Below is a small trained network, with its code and all its weights. Each question gives an input and a target symbol and asks what happens when units are switched off, that is, made to give their printed mean instead of their output.

import numpy as np


def w(rows, s, z=0):
    codes = np.array(rows[::2]) - 128.0
    scale = np.full(codes.shape[1], s)
    scale[-1] = z or s
    return codes * scale


def norm(h):
    return h / np.sqrt((h * h).mean(-1, keepdims=True) + 1e-5)


def f(y):
    return np.maximum(y, 0)


def softmax(a):
    e = np.exp(a - a.max(-1, keepdims=True))
    return e / e.sum(-1, keepdims=True)


def log_softmax(a):
    a = a - a.max(-1, keepdims=True)
    return a - np.log(np.exp(a).sum(-1, keepdims=True))


def net(x, mask):
    ids = ['δζηθξφω'.index(c) for c in x.split()]
    T = len(ids)
    res = E[ids] + P[:T]
    u = 0
    for l in range(2):
        q, k, v = (norm(res) @ M[l].T for M in (Q, K, V))
        z = softmax(np.where(np.tri(T) > 0, q @ k.T / 2**0.5, -1e9)) @ v
        res = res + np.where(mask[u], z, O[l][:, -1]) @ O[l][:, :-1]
        u += 1
        y = f(norm(res) @ A[l][:, :-1].T + A[l][:, -1])
        res = res + np.where(mask[u : u + 12], y, B[l][:, -1]) @ B[l][:, :-1]
        u += 12
    return log_softmax(norm(res)[-1] @ U[:, :-1].T + U[:, -1])


Q, K, V, O, A, B = {}, {}, {}, {}, {}, {}
E = w([
[93,177,78,196],'δ',
[131,136,34,128],'ζ',
[89,159,209,129],'η',
[118,128,35,80],'θ',
[82,56,213,168],'ξ',
[98,28,117,159],'φ',
[2,136,168,93],'ω',
],0.018)
P = w([
[183,199,87,83],'0',
[170,210,100,63],'1',
[120,220,56,110],'2',
[99,178,72,111],'3',
[74,148,87,120],'4',
[41,110,126,127],'5',
[12,106,136,147],'6',
[3,77,153,160],'7',
],0.0064)
Q[0] = w([
[6,127,46,139],'L0H1',
[154,144,67,109],'L0H1',
],0.015)
K[0] = w([
[8,73,93,86],'L0H1',
[135,125,82,103],'L0H1',
],0.019)
V[0] = w([
[235,159,238,254],'L0H1',
[20,115,210,181],'L0H1',
],0.01)
O[0] = w([
[247,138,209,195,9],'L0H1',
[194,98,193,58,163],'L0H1',
],0.013,0.014)
A[0] = w([
[104,226,215,137,153],'L0N1',
[77,109,205,195,24],'L0N2',
[129,42,106,88,123],'L0N3',
[236,152,95,136,178],'L0N4',
[96,131,75,116,176],'L0N5',
[189,99,217,105,232],'L0N6',
[154,146,139,51,27],'L0N7',
[132,175,148,130,59],'L0N8',
[144,103,163,107,89],'L0N9',
[85,140,101,227,2],'L0N10',
[96,156,192,165,163],'L0N11',
[159,250,86,21,45],'L0N12',
],0.012,0.0025)
B[0] = w([
[68,160,34,148,179],'L0N1',
[73,142,169,99,145],'L0N2',
[173,150,104,107,208],'L0N3',
[131,131,229,118,141],'L0N4',
[145,177,171,114,255],'L0N5',
[86,194,105,143,233],'L0N6',
[140,81,174,128,168],'L0N7',
[145,130,90,155,135],'L0N8',
[94,136,99,137,167],'L0N9',
[161,155,74,66,149],'L0N10',
[73,151,118,122,158],'L0N11',
[238,84,252,138,202],'L0N12',
],0.016,0.0074)
Q[1] = w([
[75,252,121,39],'L1H1',
[112,102,169,110],'L1H1',
],0.018)
K[1] = w([
[4,21,216,37],'L1H1',
[129,12,137,81],'L1H1',
],0.012)
V[1] = w([
[112,213,75,253],'L1H1',
[76,169,220,186],'L1H1',
],0.014)
O[1] = w([
[75,160,77,235,2],'L1H1',
[139,4,208,165,121],'L1H1',
],0.014,0.012)
A[1] = w([
[101,34,144,157,133],'L1N1',
[116,129,166,73,101],'L1N2',
[129,129,143,78,169],'L1N3',
[88,144,63,105,172],'L1N4',
[205,97,161,80,97],'L1N5',
[208,202,71,205,183],'L1N6',
[149,72,86,217,133],'L1N7',
[74,103,91,237,2],'L1N8',
[75,110,42,149,133],'L1N9',
[128,131,128,127,96],'L1N10',
[140,126,113,9,171],'L1N11',
[174,20,96,160,77],'L1N12',
],0.014,0.0037)
B[1] = w([
[118,65,189,144,143],'L1N1',
[183,122,98,136,182],'L1N2',
[163,142,117,152,184],'L1N3',
[127,66,123,145,186],'L1N4',
[46,174,156,78,173],'L1N5',
[167,3,121,71,143],'L1N6',
[108,168,101,179,133],'L1N7',
[227,153,26,136,139],'L1N8',
[142,112,254,106,169],'L1N9',
[122,117,112,134,128],'L1N10',
[149,153,104,215,249],'L1N11',
[153,197,112,126,131],'L1N12',
],0.02,0.016)
U = w([
[33,160,87,84,175],'δ',
[137,75,176,139,253],'ζ',
[193,133,158,12,96],'η',
[181,92,105,118,53],'θ',
[146,123,89,66,115],'ξ',
[195,197,65,114,159],'φ',
[154,140,104,197,206],'ω',
],0.011,0.0038)

Each question gives the input, a string of symbols that net reads in full, and the target symbol t.
The units are the heads (2 rows each of Q, K, V and O) and the neurons (one row each of A and B). Each row of codes is followed by its name. A weight is (code - 128) times the scale printed after its matrix; where a second scale follows, it is the last column's (O, A, B and U).
mask holds one flag per unit, layer by layer, with each layer's heads first. A switched-off unit (its flag False) gives its mean, the last column of its rows in O or B, instead of its output. The means were averaged over made-up inputs and are rounded, as every weight is.
A unit's drop is (log p(t) with every unit on - log p(t) with that unit switched off) / (log p(t) with every unit on - log p(t) with every unit switched off).
The circuit of an input: a set's keep is (log p(t) with only the set's units on - log p(t) with every unit switched off) / (log p(t) with every unit on - log p(t) with every unit switched off). Starting from the 12 units with the biggest drops (on a tie, the unit counted first), units are removed one at a time, each time the one whose removal leaves the highest keep (on an exact tie, the one counted first), for as long as the keep stays at least 0.8.
units of the circuit, in order: the units of the circuit, biggest drop first
top k neurons: the k neurons with the biggest drops, biggest first
top k neurons in layer l: the k neurons of layer l with the biggest drops, biggest first
drop when u is switched off: that unit's drop, to one decimal
input θ ζ δ η δ η η, target ω: units of the circuit, in order -> (L0N6 L0H1 L1H1)
input δ δ ξ η, target ζ: top neuron -> (L0N6)
input η ξ δ, target ζ: units of the circuit, in order -> (L0H1 L1H1)
input η θ η δ, target δ: top 2 neurons -> (L0N6 L1N11)
input ξ θ ξ η η, target ζ: top 4 neurons -> (L0N4 L0N5 L0N2 L1N11)
input θ η ξ η θ ζ η, target δ: top 4 neurons in layer 0 -> (L0N6 L0N1 L0N12 L0N9)
input ζ δ δ ξ η δ, target ζ: top 2 neurons in layer 0 -> (L0N4 L0N6)
input δ η η ζ, target ω: top 2 neurons -> (L1N8 L0N4)
input θ δ η η, target ω: top 3 neurons -> (L0N3 L0N7 L0N5)
input ξ ξ η θ θ ζ η θ, target δ: top 2 neurons in layer 0 -> (L0N6 L0N1)
input η θ ω η, target φ: top 2 neurons in layer 1 -> (L1N11 L1N9)
input θ θ η, target δ: top 3 neurons in layer 1 -> (L1N11 L1N2 L1N3)
input η ζ ζ, target ω: top 2 neurons -> (L0N4 L1N8)
input η φ δ ξ ξ θ ξ θ, target ζ: top 4 neurons in layer 0 -> (L0N3 L0N6 L0N5 L0N2)
input φ θ θ η ζ ξ ζ, target ζ: top 2 neurons -> (L0N6 L0N3)
input φ ξ ζ ζ φ, target φ: top neuron in layer 0 -> (L0N12)
input θ ζ δ ξ θ φ, target φ: top 2 neurons -> (L0N6 L1N11)
input δ η ζ ω θ ξ ξ φ, target η: top 2 neurons -> (L0N1 L1N5)
input ξ θ θ δ, target δ: top 2 neurons -> (L1N11 L0N6)
input φ ζ ω η η δ, target η: units of the circuit, in order -> (L0H1)
input ω ξ ζ, target η: units of the circuit, in order -> (L0N12 L1N5)
input θ ζ ζ ζ φ ξ, target φ: top 3 neurons in layer 0 -> (L0N1 L0N6 L0N12)
input θ η φ θ ξ, target φ: top 3 neurons -> (L0N1 L0N6 L1N9)
input θ ξ ξ η θ φ η, target φ: top 2 neurons -> (L0N6 L0N12)
input φ η θ θ θ ζ, target δ: top 2 neurons -> (L0N3 L1N9)
input ζ ζ δ ζ ξ ω φ, target η: top 2 neurons -> (L1N5 L0N1)
input η η δ, target ω: top neuron -> (L1N7)
input ω θ θ ω ω ξ, target η: top 2 neurons in layer 0 -> (L0N1 L0N3)
input θ θ θ η ξ ω ω, target η: drop when L0H1 is switched off -> 2.1
input ω η θ δ, target η: drop when L1N1 is switched off -> 0.0
